Here is a tiny trained network, its code and every weight. The questions are about switching its units off for an input and a target symbol, where a switched-off unit gives its printed mean instead of its output.

import numpy as np


def w(rows, s, z=0):
    codes = np.array(rows[::2]) - 128.0
    scale = np.full(codes.shape[1], s)
    scale[-1] = z or s
    return codes * scale


def norm(h):
    return h / np.sqrt((h * h).mean(-1, keepdims=True) + 1e-5)


def f(y):
    return np.maximum(y, 0)


def softmax(a):
    e = np.exp(a - a.max(-1, keepdims=True))
    return e / e.sum(-1, keepdims=True)


def log_softmax(a):
    a = a - a.max(-1, keepdims=True)
    return a - np.log(np.exp(a).sum(-1, keepdims=True))


def net(x, mask):
    ids = ['αβγεζηθμξπστφψω'.index(c) for c in x.split()]
    T = len(ids)
    res = E[ids] + P[:T]
    r = norm(res)
    for j in range(2):
        rows = slice(2 * j, 2 * j + 2)
        q, k, v = (r @ M[0][rows].T for M in (Q, K, V))
        z = softmax(np.where(np.tri(T) > 0, q @ k.T / 2**0.5, -1e9)) @ v
        o = O[0][rows]
        res = res + np.where(mask[j], z, o[:, -1]) @ o[:, :-1]
    y = f(norm(res) @ A[0][:, :-1].T + A[0][:, -1])
    res = res + np.where(mask[2:14], y, B[0][:, -1]) @ B[0][:, :-1]
    return log_softmax(norm(res)[-1] @ U[:, :-1].T + U[:, -1])


Q, K, V, O, A, B = {}, {}, {}, {}, {}, {}
E = w([
[136,159,134,201,141,120,82,144,150,164],'α',
[90,128,185,192,120,65,96,145,181,140],'β',
[164,43,35,140,241,101,82,89,251,54],'γ',
[140,103,144,144,84,172,76,101,138,197],'ε',
[78,111,176,243,218,56,208,108,66,72],'ζ',
[64,64,91,125,18,55,131,10,152,86],'η',
[139,138,169,163,75,162,123,101,120,204],'θ',
[120,89,81,118,122,75,126,156,111,137],'μ',
[135,100,142,187,94,202,74,118,132,137],'ξ',
[148,241,159,126,111,41,181,155,101,187],'π',
[116,42,148,145,160,167,126,139,112,209],'σ',
[81,84,201,115,158,183,138,157,182,194],'τ',
[130,140,108,156,105,163,174,249,175,66],'φ',
[66,114,188,156,109,192,126,167,58,96],'ψ',
[189,98,203,83,205,152,150,97,127,67],'ω',
],0.019)
P = w([
[3,34,143,201,41,29,100,23,201,39],'0',
[41,71,169,200,82,31,89,63,185,69],'1',
[55,88,166,195,96,53,89,65,148,98],'2',
[85,112,159,197,105,79,88,81,133,121],'3',
[93,132,144,194,125,98,89,98,118,137],'4',
[118,139,133,186,127,129,91,109,111,140],'5',
[140,157,113,175,135,144,87,110,91,156],'6',
[155,176,93,170,149,164,80,121,83,165],'7',
[166,205,53,155,157,173,66,127,57,185],'8',
[188,228,41,150,168,185,65,137,48,195],'9',
[211,251,23,133,189,194,56,160,40,209],'10',
],0.007)
Q[0] = w([
[151,148,56,67,128,2,219,107,131,34],'H0',
[161,150,130,128,113,126,118,131,190,175],'H0',
[157,137,80,139,44,100,107,169,155,141],'H1',
[98,91,82,73,126,70,181,140,122,31],'H1',
],0.012)
K[0] = w([
[84,63,157,177,66,11,113,93,188,132],'H0',
[150,150,119,141,96,197,52,137,149,138],'H0',
[140,113,66,108,110,92,86,149,107,188],'H1',
[110,77,124,184,77,44,131,50,186,99],'H1',
],0.012)
V[0] = w([
[145,110,200,69,134,129,59,128,52,19],'H0',
[233,118,190,79,204,88,108,7,143,164],'H0',
[200,76,108,204,117,116,74,110,65,142],'H1',
[111,3,143,102,182,118,213,116,160,121],'H1',
],0.0065)
O[0] = w([
[31,195,154,80,73,161,49,200,83,120,171],'H0',
[98,149,135,92,114,89,56,152,254,162,3],'H0',
[137,81,254,169,129,81,155,231,138,107,213],'H1',
[207,174,47,145,127,132,85,149,85,180,245],'H1',
],0.0097,0.0024)
A[0] = w([
[97,105,46,171,142,106,90,40,100,154,67],'N0',
[253,76,110,190,150,122,225,119,68,114,128],'N1',
[158,138,151,92,76,107,130,197,252,151,86],'N2',
[121,109,189,89,117,181,120,23,173,79,107],'N3',
[253,200,193,159,168,175,90,120,140,125,143],'N4',
[178,202,110,161,92,128,186,213,130,79,255],'N5',
[178,206,128,162,79,140,45,60,119,176,121],'N6',
[130,176,130,166,141,193,205,162,42,154,118],'N7',
[109,45,49,130,110,105,183,119,213,96,154],'N8',
[107,139,203,153,193,104,89,96,183,52,82],'N9',
[161,121,190,142,92,109,135,221,69,146,90],'N10',
[2,156,120,113,63,160,140,129,18,158,71],'N11',
],0.0094,0.0059)
B[0] = w([
[119,118,169,114,160,182,96,82,181,100,196],'N0',
[88,174,91,120,114,98,95,127,150,134,254],'N1',
[191,121,62,177,116,100,220,109,68,100,160],'N2',
[119,244,39,32,162,165,119,124,140,109,157],'N3',
[132,68,174,79,77,97,74,124,107,139,221],'N4',
[114,113,76,130,82,174,193,133,159,202,219],'N5',
[98,84,153,105,222,183,176,155,151,166,207],'N6',
[122,170,79,206,170,98,197,134,125,56,237],'N7',
[147,90,194,126,123,109,127,212,71,150,191],'N8',
[152,169,67,31,138,200,139,105,123,115,173],'N9',
[177,184,131,194,155,93,71,87,132,121,219],'N10',
[177,110,200,3,168,137,134,212,109,121,220],'N11',
],0.011,0.0081)
U = w([
[170,196,204,181,87,181,76,78,135,91,117],'α',
[110,126,155,117,119,99,149,176,198,95,42],'β',
[200,108,99,124,166,124,114,138,176,57,85],'γ',
[131,139,138,120,120,125,132,131,137,119,77],'ε',
[84,132,95,148,191,149,149,16,49,82,134],'ζ',
[71,83,174,118,62,81,136,101,140,65,253],'η',
[167,141,143,130,113,133,135,109,135,112,88],'θ',
[142,67,184,200,87,45,80,153,51,177,144],'μ',
[85,86,134,165,163,199,128,89,145,197,130],'ξ',
[129,175,176,90,96,81,207,84,110,177,145],'π',
[151,131,172,150,171,146,136,186,1,102,89],'σ',
[40,179,141,105,105,149,92,222,138,148,169],'τ',
[162,64,81,144,26,179,176,158,117,99,229],'φ',
[188,155,170,135,103,122,133,90,137,126,154],'ψ',
[125,226,63,24,111,145,98,87,109,95,144],'ω',
],0.012,0.0054)

Each question gives the input, a string of symbols that net reads in full, and the target symbol t.
The units are the heads (2 rows each of Q, K, V and O) and the neurons (one row each of A and B). Each row of codes is followed by its name. A weight is (code - 128) times the scale printed after its matrix; where a second scale follows, it is the last column's (O, A, B and U).
mask holds one flag per unit, heads first, then neurons. A switched-off unit (its flag False) gives its mean, the last column of its rows in O or B, instead of its output. The means were averaged over made-up inputs and are rounded, as every weight is.
A unit's drop is (log p(t) with every unit on - log p(t) with that unit switched off) / (log p(t) with every unit on - log p(t) with every unit switched off).
The circuit of an input: a set's keep is (log p(t) with only the set's units on - log p(t) with every unit switched off) / (log p(t) with every unit on - log p(t) with every unit switched off). Starting from the 12 units with the biggest drops (on a tie, the unit counted first), units are removed one at a time, each time the one whose removal leaves the highest keep (on an exact tie, the one counted first), for as long as the keep stays at least 0.8.
units of the circuit, in order: the units of the circuit, biggest drop first
top k neurons: the k neurons with the biggest drops, biggest first
which heads matter: for each layer, one digit per head in row order, 1 if its drop is at least 0.15 and else 0, layers parted by /
input ξ τ τ θ, target ξ: units of the circuit, in order	[N6]
input η μ φ α η ε ξ η ψ ψ ξ, target σ: units of the circuit, in order	[H0, N11]
input τ η π α, target ω: units of the circuit, in order	[H1, N9]
input ζ τ η β ξ θ ζ τ ξ ε, target ξ: which heads matter	10
input ξ ε ξ σ σ α ε ω α γ ξ, target α: top 2 neurons	[N10, N11]
input τ φ τ σ π ω σ ψ β, target σ: top 2 neurons	[N11, N1]
input σ μ μ π η ξ θ, target α: units of the circuit, in order	[H1, N10, N6, N3]
input τ ω τ σ, target τ: which heads matter	10
input σ γ η ξ σ μ ξ, target μ: which heads matter	01
input τ φ σ τ β ε π ζ, target ζ: which heads matter	00
input ζ θ μ θ τ μ φ π β ζ τ, target ξ: units of the circuit, in order	[H0, N11]
input α μ π θ ε, target ω: units of the circuit, in order	[N3, H1]
input μ ω ψ ε π π ε ε, target ω: top 4 neurons	[N3, N9, N5, N6]
input μ γ ξ θ τ μ α, target ξ: units of the circuit, in order	[N6, N11]
input θ ω ψ γ β φ μ τ η η, target η: units of the circuit, in order	[H1]
input ξ γ σ τ β, target ξ: which heads matter	01
input ω σ θ φ ξ, target ζ: which heads matter	10
input ξ ξ ξ ω μ φ φ β η π ξ, target ω: which heads matter	01
input τ σ ω ψ θ ξ, target σ: top 3 neurons	[N1, N11, N0]
input θ σ φ η ψ η ε τ β, target ξ: which heads matter	00
input α π ψ τ, target σ: which heads matter	10
input θ ε γ τ σ ω, target ω: units of the circuit, in order	[N3]
input γ τ β μ, target μ: which heads matter	00
input ε α τ μ ξ, target ξ: top 2 neurons	[N6, N8]
input τ σ ω μ η β ψ ω μ π ξ, target ω: which heads matter	11
input τ ω β ξ η γ β μ ω φ, target φ: top 2 neurons	[N5, N2]
input σ τ α, target ξ: top neuron	[N6]
